113 151 242
149 244 121
139 241 160
80 230 154
154 242 116
57 210 84
225 194 118
177 193 213
156 242 125
55 135 220
|
225 194 118
177 193 213
156 242 125
154 242 116
149 244 121
139 241 160
113 151 242
80 230 154
57 210 84
55 135 220

149 43 210 143 99 55
91 184 70 146 173 170
132 213 50 86 133 211
70 114 131 202 184 94
85 228 28 133 179 207
182 173 95 44 78 190
82 232 24 135 181 209
146 29 223 153 101 40
75 110 136 197 179 94
58 127 118 212 198 101
113 226 35 103 149 215
|
182 173 95 44 78 190
149 43 210 143 99 55
146 29 223 153 101 40
132 213 50 86 133 211
113 226 35 103 149 215
91 184 70 146 173 170
85 228 28 133 179 207
82 232 24 135 181 209
75 110 136 197 179 94
70 114 131 202 184 94
58 127 118 212 198 101

136 131 77 149 41 64 191 107 182 133 75
72 125 36 80 63 98 166 91 178 150 117
157 136 115 182 49 52 191 120 159 131 64
44 127 38 56 92 111 148 90 149 158 140
155 147 192 214 95 57 169 148 96 154 78
|
157 136 115 182 49 52 191 120 159 131 64
155 147 192 214 95 57 169 148 96 154 78
136 131 77 149 41 64 191 107 182 133 75
72 125 36 80 63 98 166 91 178 150 117
44 127 38 56 92 111 148 90 149 158 140

152 86 164 153 32 88 118
79 194 105 60 174 148 146
161 183 63 209 101 64 175
115 109 125 89 112 143 170
80 126 177 138 100 119 132
|
161 183 63 209 101 64 175
152 86 164 153 32 88 118
115 109 125 89 112 143 170
80 126 177 138 100 119 132
79 194 105 60 174 148 146

172 177 138
165 94 200
132 196 33
189 135 151
141 59 238
|
189 135 151
172 177 138
165 94 200
141 59 238
132 196 33

165 52 116 187 97 102
179 128 120 116 124 61
140 129 129 120 145 172
155 72 178 108 115 125
129 97 153 111 175 99
217 161 131 154 175 50
|
217 161 131 154 175 50
179 128 120 116 124 61
165 52 116 187 97 102
155 72 178 108 115 125
140 129 129 120 145 172
129 97 153 111 175 99

120 116 135 124 125 111 137 138 117 129 124
143 125 132 135 139 136 130 132 127 119 117
132 123 135 138 120 121 131 112 132 125 134
83 118 129 223 142 37 165 56 241 143 110
123 127 134 123 136 114 117 130 124 127 136
145 125 125 148 141 148 124 154 122 112 140
135 119 128 123 124 134 149 130 149 105 136
|
145 125 125 148 141 148 124 154 122 112 140
143 125 132 135 139 136 130 132 127 119 117
135 119 128 123 124 134 149 130 149 105 136
132 123 135 138 120 121 131 112 132 125 134
123 127 134 123 136 114 117 130 124 127 136
120 116 135 124 125 111 137 138 117 129 124
83 118 129 223 142 37 165 56 241 143 110
---
126 121 133 154 130
147 115 117 154 46
124 124 129 154 136
128 152 128 154 169
113 138 124 154 125
98 49 19 154 184
112 144 131 154 127
121 139 127 154 135
124 140 132 154 149
108 134 131 154 113
|
108 124 121 112 98 113 128 124 147 126
134 140 139 144 49 138 152 124 115 121
131 132 127 131 19 124 128 129 117 133
154 154 154 154 154 154 154 154 154 154
113 149 135 127 184 125 169 136 46 130

208 71 167 167 129 54 206 124 85 182 191 195 90 77
62 197 86 96 132 189 54 135 157 87 83 46 178 184
135 130 67 84 125 190 123 68 87 49 95 129 93 100
|
135 62 208
130 197 71
67 86 167
84 96 167
125 132 129
190 189 54
123 54 206
68 135 124
87 157 85
49 87 182
95 83 191
129 46 195
93 178 90
100 184 77

126 126 108 118
225 142 109 29
128 126 129 118
139 131 135 105
|
139 128 225 126
131 126 142 126
135 129 109 108
105 118 29 118

154 128 148 100 133 115 155 128 137 146
137 134 128 111 140 165 208 128 102 99
103 146 140 128 124 97 172 119 170 129
109 119 111 90 128 142 36 125 123 110
|
109 103 137 154
119 146 134 128
111 140 128 148
90 128 111 100
128 124 140 133
142 97 165 115
36 172 208 155
125 119 128 128
123 170 102 137
110 129 99 146

158 110 219 210 124 47 155 183 183 237 201 137
214 36 158 164 124 74 216 89 78 105 175 214
47 207 66 73 133 204 48 102 146 70 80 52
113 118 61 70 130 151 112 91 85 18 76 121
150 116 46 57 126 189 130 64 62 43 87 177
|
150 113 47 214 158
116 118 207 36 110
46 61 66 158 219
57 70 73 164 210
126 130 133 124 124
189 151 204 74 47
130 112 48 216 155
64 91 102 89 183
62 85 146 78 183
43 18 70 105 237
87 76 80 175 201
177 121 52 214 137

161 87 85 96 131
142 170 151 151 88
85 106 158 188 144
179 212 180 79 76
94 154 189 169 101
36 46 117 181 192
92 150 192 184 79
179 107 87 78 127
178 201 161 80 86
191 211 168 95 63
|
191 178 179 92 36 94 179 85 142 161
211 201 107 150 46 154 212 106 170 87
168 161 87 192 117 189 180 158 151 85
95 80 78 184 181 169 79 188 151 96
63 86 127 79 192 101 76 144 88 131
---
44 204
234 47
221 38
112 163
|
44 47

212 111 127 160 156
212 76 14 131 99
240 93 95 152 50
|
212 76 95

36 24 90 166 154
49 29 90 199 173
101 104 89 174 140
|
36 29 89

82 133 125
235 129 126
121 116 123
146 130 129
|
82 129 123

34 159 110
135 37 124
55 69 109
175 52 133
|
34 37 109

51 104 80 84
110 60 222 66
|
51 60

136 78
88 144
113 181
91 37
99 119
|
136 144

141 181 125
131 86 67
74 189 69
110 25 104
108 79 65
|
141 86 69
